[[151 108 119 123 149 136 140 120 147 116 125 131 116]
 [152 108 118 122 150 137 141 120 148 116 125 131 116]
 [102 151 138 134 104 119 114 137 107 141 131 124 142]
 [104 147 137 133 106 120 115 135 109 139 131 125 139]
 [103 149 137 134 105 119 115 136 108 140 131 124 140]
 [100 153 139 135 101 118 112 138 104 142 131 124 143]]
116

[[131 127 127 128 130 126 129 128 112 127 129 126 131 130 129 127]
 [125 128 126 130 129 129 125 127 126 128 131 127 126 130 127 126]
 [129 129 120 129 129 131 127 124 153 127 122 131 132 124 127 128]
 [129 129 120 130 124 126 127 127 127 128 135 121 123 124 121 129]
 [129 127 127 130 124 131 132 130 131 134 131 133 125 133 126 128]
 [128 127 133 131 129 129 132 125 132 120 127 116 128 127 120 128]
 [128 129 127 127 133 122 133 128 118 127 131 130 132 126 125 130]]
127

[[146 150 148 144 147 101 146 148]
 [139 142 138 138 140 118 141 135]
 [141 140 141 142 141 113 137 138]
 [120 119 120 118 119 131 124 118]
 [112 116 113 114 111 142 112 113]
 [125 121 122 123 121 136 124 123]
 [122 125 124 122 126 129 122 123]
 [110 112 112 108 110 148 109 108]
 [114 115 113 112 115 137 114 112]
 [113 117 117 118 119 141 120 116]]
148

[[134 131 131 130 130 133 131 130 130 134 133 132 130 110]
 [133 131 132 132 131 132 132 129 131 133 134 130 128 110]
 [130 130 133 130 131 131 131 129 131 130 131 131 131 112]
 [133 130 132 130 130 134 131 131 131 133 131 133 131 112]
 [133 132 130 130 130 131 130 131 129 137 133 132 128 120]
 [134 131 125 131 127 129 129 132 126 139 132 129 122 142]
 [136 133 132 130 129 135 130 131 129 138 134 134 129 112]
 [135 131 133 134 130 136 133 129 134 131 133 132 132 106]
 [122 123 126 125 128 125 125 127 126 123 126 125 126 132]
 [124 121 127 123 129 126 124 127 125 125 129 126 124 134]
 [132 132 135 126 129 130 129 123 128 127 131 129 131 112]
 [131 131 131 131 130 131 131 129 131 131 130 130 131 115]]
110

[[139 132 138 131 142 124 145]
 [123 125 115 127 131 131 132]
 [127 131 115 128 129 134 135]
 [129 129 148 131 138 117 135]
 [131 121 118 124 128 126 109]
 [132 137 128 134 141 119 128]
 [140 119 131 130 115 131 122]
 [132 128 130 119 122 131 124]
 [124 123 136 127 129 126 130]
 [114 129 136 125 130 135 129]
 [150 142 120 134 128 128 129]
 [138 126 137 130 135 125 126]]
145
---
Q:
[[143  99 125 125 140 148]
 [136 123 115 120 136 132]]
A: 132

Q:
[[127 126 130 125 135 149 120]
 [133 121 125 121 134 144 125]
 [127 126 130 125 135 149 120]]
A: 125

Q:
[[144 145 150 113 123]
 [145 129 124 130 121]]
A: 121

Q:
[[120 151 133 106]
 [115 115 109 153]
 [118 144 140 115]]
A: 153

Q:
[[128 129 128 126 130]
 [127 128 127 129 107]]
A: 107

Q:
[[131 147 123 139 128]
 [143 152 142 113 109]
 [138 136 145 116 108]]
A: 109

Q:
[[102 128 131 145]
 [142 133 130 126]]
A: 126

Q:
[[111 137 120 105 122 114 145]
 [155 118 136 117 150 158 133]
 [111 137 120 104 122 114 145]]
A: 133

Q:
[[105 100 121 111]
 [131 132 119 138]]
A: 138
---
155	146	118	141	147
113	120	137	119	125
115	121	135	120	126
--> 113

134	130	132	124	147	110
117	127	129	140	104	152
--> 134

146	111	130	109
147	111	134	103
122	128	105	132
--> 147

111	136	136	155	140	133	108
138	137	131	114	122	139	135
116	106	121	138	123	134	118
--> 138

135	101	105	103	143
155	112	110	117	157
101	126	121	135	108
--> 155

113	124	139	127	127
105	116	149	131	128
--> 113

139	105	127	145	149	134
139	130	102	116	116	154
--> 139

119	125	139	131	129
157	132	112	139	141
119	125	140	130	128
--> 157

115	143	111	146
111	125	106	156
106	140	127	124
--> 111

150	127	135	142
130	131	136	116
131	117	117	124
--> 130
---
[134 118 154 104] -> 154

[[125 126 129 122 129 122 103]
 [125 131 130 128 125 119 138]
 [133 128 125 132 124 135 145]] -> 135

[104 125 137 139 141 145] -> 141

[[115 113 145 118 122 142 151]
 [155 120 143 141 134 123 146]] -> 123

[[137 124 120  99 128 105 111]
 [133 110 138 126 151 147 143]
 [147 120 132 122 141 153 131]] -> 153

[128 129 134 128 107 137 140] -> 137

[103 118 146 125 149 132] -> 149

[[144 115 119 123]
 [151 122 132 143]
 [110 135 124 111]] -> 124

[151 140 122 144] -> 122
---
[[149 133 104 156 130 114 142]
 [138 116 111 119 104 135 133]
 [105 124 140 127 141 119 141]] >> 138

[[110 118 129 146 125]
 [122 112 110 109 103]
 [119 123 120 115 121]] >> 122

[[119 143 127 130 119 122 131]
 [110 142 141 150 116 114 142]
 [136 119 119 120 131 131 138]] >> 110

[[121 130 135 119  99]
 [133 128 137 123 140]
 [121 113 125 127 127]] >> 133

[[132 130 139 112 149 143]
 [120 134 155 126 123 140]
 [143 123 115 143 117 121]] >> 120

[[125 131 106 142]
 [130 133 138 129]
 [128 139 127 121]] >> 130
---
140,119,146,110,152,137,139
137,136,137,120,128,140,140
yields 128

102,143,138,115,130,113,139 yields 130

154,122,156,153 yields 122

151,129,125,130
110,127,126,128
yields 127

109,143,107,133,150,98 yields 133

158,144,115,124,130,106,125 yields 130
---
[[128 117 120 125 129 126 127]
 [127 117 141 137 146 113 113]
 [138 125 114 137 150 121 124]] | 127

[[121 156 141 122 132 135]
 [122 125 127 126 134 117]
 [144 121 121 122 119 149]] | 135

[[151 131 131 109]
 [136 108 114 142]
 [101 122 133 114]] | 109

[[139 135 123 128 126 127 127]
 [101 110 143 120 125 134 129]
 [122 122 124 124 126 123 124]] | 127

[[138 129 117 119 125 128 125]
 [111 126 115 121 102 132 128]
 [122 119 127 135 123 130 131]] | 125

[[134 133 130 138 127 129]
 [128 157 119 135 126 132]
 [125 124 113 126 141 126]] | 129

[[126 122 143 131 126 125 140]
 [123 128 116 151 131 131 120]
 [140 133 157 136 118 137 128]] | 140

[[124 127 119 122 126]
 [143 140 144 154 145]
 [124 119 134 115 116]] | 126
